Below are the code and all the weights of a small trained network. Each question names an input and a class and asks about switching units off, where a switched-off unit gives its printed mean instead of its output.

import numpy as np


def w(rows, s, z=0):
    codes = np.array(rows[::2]) - 128.0
    scale = np.full(codes.shape[1], s)
    scale[-1] = z or s
    return codes * scale


def norm(h):
    return h / np.sqrt((h * h).mean(-1, keepdims=True) + 1e-5)


def f(y):
    return np.maximum(y, 0)


def log_softmax(a):
    a = a - a.max(-1, keepdims=True)
    return a - np.log(np.exp(a).sum(-1, keepdims=True))


def net(x, mask):
    res = np.array(x, float).reshape(1, 8) / 4 @ E
    u = 0
    for l in range(2):
        y = f(norm(res) @ A[l][:, :-1].T + A[l][:, -1])
        res = res + np.where(mask[u : u + 8], y, B[l][:, -1]) @ B[l][:, :-1]
        u += 8
    return log_softmax(norm(res)[-1] @ U[:, :-1].T + U[:, -1])


A, B = {}, {}
E = w([
[58,167,171,28,120,192,216,109,148,124,171],'x0',
[148,73,182,66,126,100,245,113,100,31,73],'x1',
[161,123,101,151,187,166,127,120,121,130,161],'x2',
[214,160,106,180,217,154,213,186,131,103,167],'x3',
[109,85,116,160,73,211,106,185,42,88,93],'x4',
[142,143,181,84,202,137,249,107,192,103,97],'x5',
[130,127,210,212,116,123,254,54,82,46,31],'x6',
[25,78,244,29,122,134,105,102,108,100,99],'x7',
],0.0071)
A[0] = w([
[111,118,85,80,158,146,87,154,119,178,132,3],'L0N1',
[155,112,115,182,39,189,108,119,12,100,74,27],'L0N2',
[110,110,111,126,125,132,66,178,155,154,203,53],'L0N3',
[120,147,102,155,157,145,152,106,184,175,168,87],'L0N4',
[178,113,87,225,155,79,120,156,148,136,161,42],'L0N5',
[126,156,153,142,177,141,205,126,148,71,136,106],'L0N6',
[99,90,194,95,89,87,78,106,150,145,112,94],'L0N7',
[132,94,142,162,94,150,124,126,105,84,127,66],'L0N8',
],0.011,0.0055)
B[0] = w([
[150,113,142,46,92,175,134,191,117,188,137,175],'L0N1',
[34,128,127,191,151,95,98,188,12,156,102,254],'L0N2',
[150,111,71,2,153,216,131,182,128,118,165,219],'L0N3',
[134,143,189,174,78,187,82,95,116,199,163,192],'L0N4',
[168,152,96,166,145,8,72,53,173,73,159,220],'L0N5',
[173,118,156,120,82,252,193,148,156,147,58,246],'L0N6',
[73,159,125,124,91,97,161,130,183,125,166,218],'L0N7',
[51,112,141,173,153,173,156,144,48,130,74,176],'L0N8',
],0.0093,0.0073)
A[1] = w([
[164,130,43,86,117,196,77,116,178,208,84,118],'L1N1',
[194,2,192,141,154,145,224,171,131,10,76,3],'L1N2',
[141,88,215,93,123,156,153,162,61,118,137,135],'L1N3',
[165,109,61,70,130,158,88,125,97,190,148,29],'L1N4',
[210,170,28,208,166,13,114,120,174,83,190,2],'L1N5',
[210,27,146,101,92,123,246,184,125,10,34,28],'L1N6',
[59,162,231,90,106,100,168,49,212,68,143,127],'L1N7',
[198,124,172,174,165,188,213,83,185,192,225,45],'L1N8',
],0.0073,0.0039)
B[1] = w([
[178,144,52,130,140,126,90,157,121,154,141,229],'L1N1',
[165,122,155,61,196,154,183,121,79,25,134,238],'L1N2',
[148,126,58,117,133,29,113,131,136,58,108,234],'L1N3',
[78,195,97,52,127,133,103,117,192,96,106,196],'L1N4',
[181,102,128,254,230,73,57,29,247,81,91,212],'L1N5',
[111,176,153,79,242,141,118,119,136,56,116,253],'L1N6',
[122,103,186,138,89,84,153,54,127,166,166,242],'L1N7',
[167,83,127,197,99,135,118,180,83,157,75,223],'L1N8',
],0.0098,0.0059)
U = w([
[135,143,49,16,121,168,82,183,179,193,208,250],'0',
[226,134,162,188,111,214,189,142,156,243,118,14],'1',
[160,126,200,86,204,158,239,114,121,15,80,138],'2',
[9,92,121,203,129,67,123,183,23,96,96,118],'3',
[219,129,77,223,205,49,68,94,199,108,129,107],'4',
[39,90,209,78,61,46,175,59,196,183,182,105],'5',
],0.013,0.002)

Each question gives the input, the list of numbers given to net, and the class t.
The units are the neurons (one row each of A and B). Each row of codes is followed by its name. A weight is (code - 128) times the scale printed after its matrix; where a second scale follows, it is the last column's (A, B and U).
mask holds one flag per neuron, layer by layer. A switched-off neuron (its flag False) gives its mean, the last column of its row in B, instead of its output. The means were averaged over made-up inputs and are rounded, as every weight is.
A unit's drop is (log p(t) with every unit on - log p(t) with that unit switched off) / (log p(t) with every unit on - log p(t) with every unit switched off).
The circuit of an input: a set's keep is (log p(t) with only the set's units on - log p(t) with every unit switched off) / (log p(t) with every unit on - log p(t) with every unit switched off). Starting from the 12 units with the biggest drops (on a tie, the unit counted first), units are removed one at a time, each time the one whose removal leaves the highest keep (on an exact tie, the one counted first), for as long as the keep stays at least 0.8.
circuit, biggest first: the units of the circuit, biggest drop first
k most important neurons: the k neurons with the biggest drops, biggest first
top k neurons in layer l: the k neurons of layer l with the biggest drops, biggest first
drop of u: that unit's drop, to one decimal
input [6,4,-6,-2,3,4,-2,4], class 5: circuit, biggest first : (L1N7)
input [7,4,0,7,-2,1,-2,-6], class 1: circuit, biggest first : (L0N4, L1N8)
input [6,0,7,6,-1,-6,6,-6], class 1: 4 most important neurons : (L0N6, L0N4, L1N3, L1N8)
input [-7,1,5,4,7,2,4,-2], class 3: 2 most important neurons : (L0N2, L0N8)
input [-7,-1,7,-5,1,-1,-5,0], class 0: top 2 neurons in layer 0 : (L0N3, L0N1)
input [-2,-5,0,2,-1,8,3,2], class 1: circuit, biggest first : (L0N4, L1N8)
input [-1,1,-2,-1,-4,8,-1,7], class 5: 3 most important neurons : (L1N7, L0N7, L0N3)
input [4,-5,7,6,2,0,4,-2], class 1: 2 most important neurons : (L0N6, L0N4)
input [4,3,1,-8,-6,4,6,7], class 5: 2 most important neurons : (L1N7, L0N7)
input [-5,-6,7,3,8,-5,-2,2], class 0: 3 most important neurons : (L0N3, L0N1, L1N4)
input [5,-7,3,3,-5,7,-4,-4], class 1: 2 most important neurons : (L1N8, L0N4)
input [-2,-4,3,5,-6,5,-5,3], class 0: top 2 neurons in layer 1 : (L1N4, L1N5)
input [-5,0,-5,3,1,0,5,-2], class 3: drop of L0N6 : 0.1
input [-3,6,7,-5,4,1,6,-4], class 3: drop of L0N2 : 1.6
input [-8,-6,-6,1,1,6,-5,4], class 0: drop of L0N3 : 0.0
input [-2,-8,-2,-8,-2,5,-3,-6], class 0: drop of L0N3 : 0.3
input [-1,-6,-8,-5,0,-8,-2,8], class 0: circuit, biggest first : (L0N3)
